Table B holds the same points as the rows below and some others, measured another way and shuffled. Each row below is followed by which row of B it is.
B:
0: [  16   55  -94 -115  -74  194  -98   27  158 -220  -77  207  -11   29
   -5   10  197  204  197 -133  -25    1  -67   63  129 -107   50  -80
  -58  147  -34  -18]
1: [ 108   -5  -10  106 -152 -137  267   -8  113 -175 -150  148   10   65
   10 -150  219  417  283 -250  247 -155 -172  161  109   -8  230  -59
 -336   17  -31   71]
2: [  90  -84  -40  128 -117 -126  169    8  -24   19    5  -54  -56  -14
   91 -124   95   40  112  -36  254   40   52  123   95   20   46  -37
  -46  -90   40  166]
3: [ 350   98    6  222 -126 -122  164  -98  131 -210 -161  -15  144  137
  164  -76  151  338  434 -361  241 -325 -379  294  114  -14   34  -86
 -383    6  -50  141]
4: [  59   74 -194    0 -143 -102  -93  137 -129 -336 -141  179  -24 -161
  -59  113  229   -8  162  -72  -37   14 -206  -67    1  -35  -55 -258
  -29  -40 -257 -172]
5: [  98 -125   99   -1  -73  112   99   40  -57  153  225  -80  -87  -14
   39 -105 -117   93 -129  209   61  -24   98 -247   37  232  199   75
   91  -26   39  -97]
6: [  69  -57 -128   85 -117  -18  -50   57   85  -40   84 -158  -42   24
    8  -71 -151   -9   28   63   91  -28  -39   66   72   35   54   11
   42  -52   33   48]
7: [ 126    2    9  -29  -59  -27 -153   12 -104  -62   20   52   56  -98
   87   52  105    2   -9   70  -73  -27  -12  -44  -50   88    0  -99
   46  -81  -50  -74]
8: [ 229  -31  -82  164 -196 -113  -38  -74 -107  -64    2 -112   97   73
  169  -18   86    2  237  -53   32 -228 -241  127   53   60  -51 -140
  -55  -85 -131   81]
9: [ 123   -7   10   51  -46   10  183  -53   45  -98 -130  126   57   44
  148 -123  263  257  311 -214  277   -3  -21  223  152  -76   25  -76
 -229   30    8  155]
10: [ 117  163   93  -43    2  -34 -194  193  172  -79  -35   37 -267 -300
  -41  136 -134  -57 -499   84  -74  232  213 -337 -193   24  -35  130
  166  101  184 -215]
11: [ 166  -11   29   79  -12  127  317   61   13  -13   70  -23 -115  -35
   88 -123   98   77  218 -109  384  112   49    6  214   24    4  -23
  -55    9   37  124]
12: [ 286  -15  -99  220 -179 -157  -70 -185 -127 -101 -174  -89  258  152
  326  -28  205   42  423 -192   94 -260 -292  370   78  -73 -207 -203
 -196  -63 -162  206]
13: [ -68  -84 -150    8 -129  134 -296   87  164  102   77 -203 -238  -20
   47   -7 -298 -248 -361  248  -85  231  269 -145    3  -93 -130  146
  344  167  148    2]
14: [ -99 -157 -213   54 -113 -257 -214    9   26 -136 -120  -31  213   50
  -37 -120 -140  209   12  131    0  -99  -68  278  -72   -7  186  -34
 -168 -153  -39  -41]
15: [ -36  -85  -17  -54  -77  168  -48  140   18   30   79    5 -170  -79
  -53  -44 -222   72 -296  253  -45  125  137 -395  -22   99  118   97
  129  141  -23 -290]
16: [  55  103  -89  -74  -26   46  -58   38   93 -302 -200  264   50  -61
   21   28  298  212  253 -216   73   44  -87  160   84 -142  -13 -147
 -166   68  -57   -6]
17: [-250 -162 -209  -49  -78   14 -191  141   32  -52 -145   57 -103  -81
  -69  -83 -217   44 -317  273  -18  294  255 -160  -64 -123   29   68
   78  142  -31 -234]
18: [ -37  -40 -157  -45 -162  220   64   89   92  -85   59   77 -213   27
  -30  -52  146    1  155  -43   88  123   38  -63  228  -81   24  -62
  119  149  -35   60]
19: [ 275   99   37  188 -261 -406  272  -27 -219 -213 -262  254  -47 -124
  132   43  597  158  295 -339  145 -166 -259   26  -23   15   -5 -286
 -258  -95 -217   47]
20: [ -10   53  -34   29   62 -264 -261  181  235 -185 -196  -27    2 -219
 -121  -12 -409  213 -478  157   15  133  127  -53 -283    0  133  182
 -133  -22  170 -286]
21: [ 112  -28  -98   74 -154  -31  150   -7 -213 -121 -115  137   -5  -35
  143  -17  366    8  328 -127  166   24  -99   37  135  -57 -118 -243
  -69   -5 -223   54]
22: [ 142   36 -117   44 -175   48  102  -22 -146 -226 -171  209   13   13
  138   26  434   75  430 -234  103  -46 -216   55  174 -108 -131 -279
 -118   79 -268   32]
23: [  34  -61 -115   22  -83   60 -112    3  170  -59   50 -100   46  100
   27 -102 -126  122   87   25   65  -62  -30  183   96   -8   98   39
  -26    3   79   82]
24: [-104 -164 -110    6  119 -211 -392   61 -197  -50 -236  -49  307 -167
   91  -49 -405   80 -388  422  -27  191  203   -7 -304   -1  -60   35
 -107 -114  -71 -375]
25: [  86  -11    4   -6   45  -63   19   97  -80 -113  -18   59   59 -163
    5  -30    5  117   -7   71  150   83   34  -27  -36   89   75  -56
  -87 -123  -22 -128]
26: [ 231  273  -25  -29    4   -6 -100  120  255 -409 -122  159   -9 -139
  -65  128  151  201  185 -299   45  -60 -234  117   23  -52   19  -86
 -161   17   41  -42]
27: [ -87 -272  101  -57 -291  133  313 -119  -52  279  150  182 -193  187
   96 -242  352  274   67   59   53  -61  188 -145  195  111  353   20
   44  130   16  146]
28: [ 290  160  -12  191 -224 -131  229  -45  247 -252 -204  107  -77   94
   97  -43  340  304  403 -489  228 -229 -314  237  157 -112   34  -92
 -309  110    1  225]
29: [  16   -3  -32 -120  -70  167 -235   10  117  -26   67   58  -54   -8
   49   28   63   15  -60   63 -121   50  106   -7   44  -16   29    7
  150   78   93   19]
30: [ -51   64  -27 -138  -69   28 -342  142  242 -160  -58  131 -110 -119
 -137   74 -170  182 -392  142 -259   45   69 -240 -170   18  177  111
   61  149   87 -304]
31: [ 154   98   14  117   41 -350  -34  248  120 -181    7 -134  -72 -300
 -165    7 -335   84 -329  101  155   50   -3  -89 -217  180  181  101
  -83 -234  150 -205]
32: [  74  -25 -132   49 -182  -18   55    5  -85 -181 -107  133   24   24
   50  -27  245  133  288 -113   61  -86 -191   44  115  -36   16 -190
 -115   25 -204  -25]
33: [ 170   14  -86   87 -210  169  242  -70   67 -200 -130  157    7  202
  119 -104  322  323  538 -330  191 -199 -311  112  284  -99   35 -155
 -258  203 -196   92]
34: [ 106   96 -108  -37  -60  -52 -234  180  -90 -229   11   34  -53 -243
  -68  162  -15 -126 -109  105 -131   57  -92 -204 -103   74  -55 -135
  131  -81 -127 -250]
35: [ 100   59   17  -16   -9 -133 -216  127  121 -113   34  -39  -20 -170
  -74   47 -189   84 -276  126  -79  -10   19  -89 -168  131  143   70
   25  -98  119 -170]
36: [  21  -43  -64  -12    8  -16  -29  129 -156  -74  -10   31  -30 -191
   20    1  -15  -56  -78  153  111  203  116 -136  -19   42  -40  -76
   57  -74  -76 -155]
37: [ 132   19 -134  114 -263  132  199  -21   68  -67  -19   25 -237   95
  145  -43  361  -87  384 -278  210   40  -68   95  315 -168 -161 -140
   75  170  -53  305]
38: [  51   92   66 -150  -11   25 -185   82   98  -87    6  179 -115 -195
    1   95  170   26 -186   11  -96  148  176  -90  -68    9   43   -8
  121   19  138  -44]
39: [ 235  -24  -47  172 -154  -53   95  -14   18  -65   75 -157   43   91
   77  -84  -48  114  221  -60  139 -238 -246   85  103  112   89  -49
 -104  -74  -60   61]
40: [ 171  -10  -17  110 -136 -120  107  -29  -80  -64  -55   30   13  -16
  139  -44  236   65  210 -121  154  -68  -80  118   73   10  -12 -128
  -95  -68  -52  122]
41: [  83   49  -32    2    6 -124 -208  107   50  -94  -17  -41  -24 -185
    9   52  -93  -58 -199   92    6  119  105    6 -116   26  -25    9
   69  -97  106  -54]
42: [ -20  -44  -54  -43   -7 -102 -148  112  -89  -61  -33   48  -17 -196
   -1   16  -24  -39 -197  179    7  184  169  -77 -103   31    4  -39
   79  -91    3 -134]
43: [ 109   14 -222  103  -40  -90  -66  150  -68 -317  -59  -69  147  -71
  -78   -2 -166   87  198   29  110  -85 -300   53   16   53   18 -149
 -155 -134 -218 -209]
44: [ -77    9 -174  -66  114  110 -172  190  123 -180  -61  -10  -39 -177
  -60  -12 -193  -41 -104  109  161  349  203   44   30 -131  -91   26
   61   24   78  -94]
45: [  11   43  -74   -8  -92 -135  -27  158  141 -180  -11   78 -144 -151
 -138    1   34   97  -84  -20   51   65   19  -17  -28   26  165   -8
   -1  -55   77  -43]
46: [-125 -100 -157  -67 -130  206 -121   72  195   11   85  -32 -188   53
  -34  -80  -94  -17  -90  116   -6  163  180  -37  131  -91   54   74
  193  162  101   50]
47: [  37   17 -182   13  -46   43 -227  187  -48 -137   51 -108 -100 -182
  -38   90 -200 -235 -145  190  -28  177   27 -177  -23    7 -141  -56
  213  -25  -76 -182]
48: [-104  -89 -149  -73  -32  183 -265  109  104  -47    2  -42  -35  -12
  -37  -42 -311   40 -231  252  -86  145  124 -161  -12  -37   28   89
  114  144   -3 -226]
49: [ -77  -90 -155    9   52    1 -200  113   83  -44  -30 -132   18  -89
    1  -77 -310  -31 -191  215  123  241  218   75  -28  -66  -36   85
   55  -27  101  -63]
50: [ 170  -27  153   78 -117 -152  255   26  -49   96   81   30 -179 -116
   80  -79  217   68  -46  -36  202   33  128  -85   23  148  145   -5
    6 -100  109  116]
51: [ 310  111   51  181 -255 -109  295  -59  140 -170 -114  108  -86  102
  101  -52  353  312  373 -406  185 -287 -324   99  148    4  113  -95
 -277   86  -54  156]
52: [   8    8  -71  -90  160   33 -151  155 -205 -173 -112  116  101 -290
   38   55  -20  -49  -80  171  112  317  162  -90  -75  -24 -149 -119
    5  -86 -106 -257]
53: [ -45  -99 -199    1   50    9 -285  141 -155 -129  -68  -92  136 -141
    5    2 -357  -63 -182  331  -10  171   50 -121 -108    9  -99  -36
   37  -54 -158 -338]
54: [ 228  108   88   89 -217 -298  157   37  -55 -148  -80  187 -142 -155
   28   57  409  127   70 -211   44 -131 -141  -66  -54  101  120 -150
  -99  -94  -43   22]
55: [  24   38   34 -114   26    6 -208   76  143  -77    0   83  -25 -137
   -8   26  -14   96 -196   71  -46  110  166    0  -75   14   92   54
   47  -14  162  -57]
56: [ 182   35   -4   75 -144 -206   -6   24 -105 -103  -39   50  -19 -116
   74   44  214    7   59  -61   26  -73  -95    2  -39   76    6 -142
  -26 -124  -65    9]
57: [  57   59    1  -81   78  -14 -114  130  -14 -140  -34   99  -13 -240
   -6   57   31    8 -114   68   65  202  137  -55  -65   15  -15  -40
   29  -74   52 -119]
58: [ 154   -2  -62  117   31   38  165  129   23  -79   76 -149  -54  -91
   21  -88 -144   -5  106    3  344  115    5   22  123   50  -18    1
  -30  -80   28   21]
59: [  68   -2   64  -66   34  -99 -374   13  127    1   16  -54  112  -91
   48   23 -215  106 -334  202 -153  -20  137   38 -206   99  115  117
   28  -81  195 -108]
60: [  81   44  -99   43   33  145   69  249  237 -179  136 -150 -140  -88
 -191  -70 -402  122  -53   68  220   72  -61 -144   94   95  163  117
  -16   20   71 -179]
61: [ -30   13  -16  -33  -60  -13  -70  172  222  -44   35    6 -248 -149
 -108  -23 -151   53 -331  103   30  186  202 -174  -48   12  136  137
  115   73  185  -88]
62: [ -31  -15 -130   48 -101 -122 -200  175  192  -74   14 -135 -177 -119
 -118   -8 -317  -43 -350  174  -22  121  113 -106 -104   10   84  125
  131    8  131 -114]
63: [  -5  181 -141 -136  -42   82 -197  188  251 -347  -93  211 -166 -174
 -148  130  142   51    5 -141  -53  156  -18  -12   35 -137    1  -68
   52  107   48  -74]
64: [  14    3  -23   11  170  -16  -74  195   -8  -96 -105  -33  -13 -273
    2  -30 -304   11 -300  200  220  351  252 -147 -117  -19  -85   87
  -25  -14   60 -259]
65: [ -31  -88  -73   -7  142   99 -164  124 -191    4 -131  -34   29 -227
  145  -13 -247 -143 -282  308  149  430  333 -202  -87  -81 -274   18
   94   55  -60 -262]
66: [ 111   74  -78  -85 -145  223 -331    8  261  -77  161  -62  -94   74
   16   85  -23  -50    2   -9 -223 -107  -70   19   85   -2   14   18
  216  113  114   78]
67: [  86  -53  -84   49 -154   -2 -133   48  107  -43  141 -149   -5   60
  -39  -42 -207   85  -44  118  -75 -179 -134  -27   13  138  176   34
   44  -36   10  -62]
68: [ -12  -66 -154  -23 -194  -54 -106  -55 -135 -182 -180  226  133   52
   90   -7  327  169  266  -63  -77 -102 -156  109   48  -73   18 -234
 -123   20 -240  -41]
69: [ 220   20  -68  263 -359 -238  284  -50  163 -127 -103  -15 -134  159
   52 -126  235  252  322 -341  195 -307 -326  160  147  -12  149  -67
 -236   49  -45  215]
70: [  11   60 -216  -28 -254  214  -73    3  217 -187  -69  131 -217  109
   50   31  339  -39  306 -258  -14   47  -76  130  268 -256 -127 -127
  115  254  -30  228]
71: [-145   -6 -293  -72  -71  -71 -515  135  175 -236 -115  -20   24  -90
 -108   73 -230  -60 -216  175 -205  124   44  104 -113 -137  -29    0
  114    9   31 -134]

[-164  -48   92 -134   28   18  185 -112   84 -319  286  164  -65  512
    2  334 -246  231  -71  172  409 -211 -123  275  142   66  -87   42
  -84 -127  405 -371  258]	30
[  21  115 -134 -157   80 -130  -78 -169  -19 -109  265  193  287   96
   84  -28  187 -295   83   -9 -219   88   62  -67 -150  133 -198  127
   76    6  254   24  281]	46
[ 158 -286 -230  236   19  194 -108 -224  351  -42  -50  223   45 -177
 -204 -469  384 -287  236  -40  -89  343  -34 -232 -360  -59  -97  213
  -15  -67   30   -9   22]	37
[-155  118   65  -29  204  -83   95  -68  -64  -70  183  -33   44  296
  226  170   26  -56   54  -16 -208  -60  194 -144  316   50 -338  -38
    8  123   78   49  406]	20
[ -85 -188   41 -316   -3  212 -113 -102  -19   -7  163 -329  -13 -191
   49  519  129  -60  215   78  143   13  -65 -302  206 -491  157   66
 -705  599 -258    8   73]	54
[  98   75  294  169 -353  173 -200  206   30 -320  -82   51  -19  -40
  303  -60 -153  -55 -160 -291  -41  126  -31  211 -433 -170 -113  303
  -28  -37  -77  -11  -49]	65
[ 148  -73  -48  242   86  123  227 -259  434  -83  191  288  -23   84
 -295 -293  506  -74   62  187  -52  353 -121 -121 -275  198 -225  262
   37  -24  135  -16  115]	61
[ 174 -569   61  270    5  291  302   19  277 -117  -61   34 -345  220
  -63 -385  -38  184   -5   56  318  114  -52  -92 -160 -198 -139   46
  -65 -128  -98    2 -212]	34
[-120 -127  156 -124 -134  297 -102 -121  225 -113 -462   56  188 -131
  -87  180 -134  -27  328  301  706  -38 -253 -179   39 -580 -147 -135
 -253  194 -151 -267  -29]	19
[-163  181   68 -139  181   -6    7 -162  -34   29   98  -85  178   33
  154  301  219 -143  195  105 -160   25  100 -324  317 -121 -284  -54
 -169  379  -94   62  377]	45
[-125   79  124    8 -158   89 -184 -191  -58 -383  140  414  362   83
  334   53  135    0  -22  198  305   29 -248  101 -317 -112 -143  236
  150   90   68 -392  255]	17
[-188   92  155  -36  -13  -45   27   37  -77 -346  375    6  -84  446
  274  385 -210  139 -162 -126  -22 -164   43  261  158   87  -83  178
 -120   -5  280 -203  380]	0
[ -30  -30   68 -144  122   -1  204   25  279  -21  -24 -158  -29  204
 -245  163  -48 -125  193   65   72   32   50 -210  251 -128 -237   -7
 -300  136  106  179  183]	10
[-161   21  -99 -109  246  -34  -16 -158  -37   29  132 -118   11  135
  115  220   39 -139  195  -78 -226  -73  225 -217  393  -13 -211 -109
 -139  126   97   20  370]	28
[  27 -485  168  364  -26  304  288  -63  303 -260 -216  305  -98  324
   28 -458  -23  260   32  292  625   69 -203  -73 -191 -244 -317   30
  190 -162  -99 -239  -82]	4
[ 122  184  239 -374 -112  -16  158  -24 -224 -180  362  131  148  187
  307  316  -89   95 -238  212  199  -84 -120  198 -263   21 -141   21
   29  104   99  -65  -71]	15
[ -97   57  -36   33  -18  166 -271  -66  165    0 -197 -177  -99 -175
  -54  203  -79 -203  246 -299 -178   32  164  -87  176 -181  -47  -16
 -313   45   37  -42  175]	41
[  55 -132 -354 -186   38    6 -334 -189   63   28  -19   54  219 -195
  -78 -115   47 -456  314 -205 -177   84  125 -178 -130 -109  -23    4
 -122  -79  210   19  116]	13
[-145  254   93 -411   63 -114 -179  -47 -422  -79  404 -182  306    5
  521  539  108 -194   26  -35 -289  -85  135 -191  186 -167 -108   68
 -248  532 -120  112  376]	18
[ -15  -35   70  158  -70  284 -168 -118  141   -5 -476   74  -58 -177
   57  -81 -187  -44  197  -97  191   -6   54  -39  -18 -241 -224 -223
   46 -166  -72 -211  -60]	47
[ -26  499  247 -212  273  -87  106  -60 -603  208  506 -360  -97    6
  738  583  219   27 -208 -188 -844  -72  458 -209  406  189 -317 -194
  -44  507 -329  315  276]	60
[ 213 -327 -158  254  -58   98  162  -67  521 -275  191  295 -247  302
 -420 -424   19  -41  -49 -107   77  223  -88  254 -430  255  -24  347
    7 -490  516 -111  -20]	29
[ 136 -248 -205   26 -149  324 -331 -173  115    8 -320   79 -179 -301
  -61 -120 -303 -110  167 -296  156  -30   64  162 -249 -168  104 -181
  -77 -405  163 -296 -281]	8
[ 284 -407   67  406 -268  158   94  118  238 -442   46  450 -136  326
   93 -715 -148   86 -265 -135  242  178 -138  354 -769   88 -149  363
  367 -554  239 -159 -212]	24
[ -25 -112  140 -258 -149   98 -253  115 -317 -169  210 -241  135 -101
  509  302  -42 -116    1 -146  -53  -29   38 -165  -72 -454   55  170
 -381  484 -308  107   61]	21
[  57  -11 -149 -212    2  177 -240 -241 -230   55  224  -78 -172 -198
  229  349 -126  -14    0 -245 -165 -115  162  142  -13    5  159 -146
 -202  -66  120 -223  -59]	67
[ -43 -153  107  -77 -114  179 -131  -61 -196 -240  225   24  -16   57
  411  226  -75  125  -85  -41  163  -85  -53   86 -112 -226   53  118
 -164  154  -85 -238   53]	32
[ -41  160  145   14 -154  137 -132  -48  222 -162 -309  146  153  -51
  -51   55 -118 -130  144    7  232   45  -86   33 -118 -177 -239   12
  -11  -69   88 -147   83]	42
[ -68  208  467  145 -231  117  -29  279   16 -297 -148  -89  -69  174
  346  167 -277   75 -154 -205    4  -12   35  151  -40 -197 -272  161
  -52   81 -128   29  124]	52
[ 148 -292   -2  256  -13   87  323   23  634 -266  158  142 -228  365
 -509 -303  141  -19   17   33  118  287 -134   43 -232  116 -114  414
 -185 -186  337   68   87]	38
[ 154  222   36 -152 -168  234 -204 -192  245   42   17  -71   43 -504
 -231  304  360 -265  166  -26 -145  307 -116 -113 -265 -155  101  197
 -464  325  -89   32  -71]	50
[ -46  -84   -5 -148 -111  257 -287  -90   64  -14 -184 -171  -48 -271
    5  311 -139 -122  228 -137  142  -30   14  -82   65 -398   83  -59
 -429  157  -74 -135  -20]	56
[  44 -200 -221   55  175  131  -62 -288   68   66  137   53   19 -133
   30 -142  367 -187  214  -14 -214  180  102 -310  -18  -44  -96   29
  -98  137  -50    3  141]	62
[ 267 -235 -243  231   59  189  -29 -241  160   59  110  165 -152 -163
  -53 -428  310 -170   60 -183 -315  281  119  -98 -361  153  -74   91
   91 -203   61   26 -114]	6
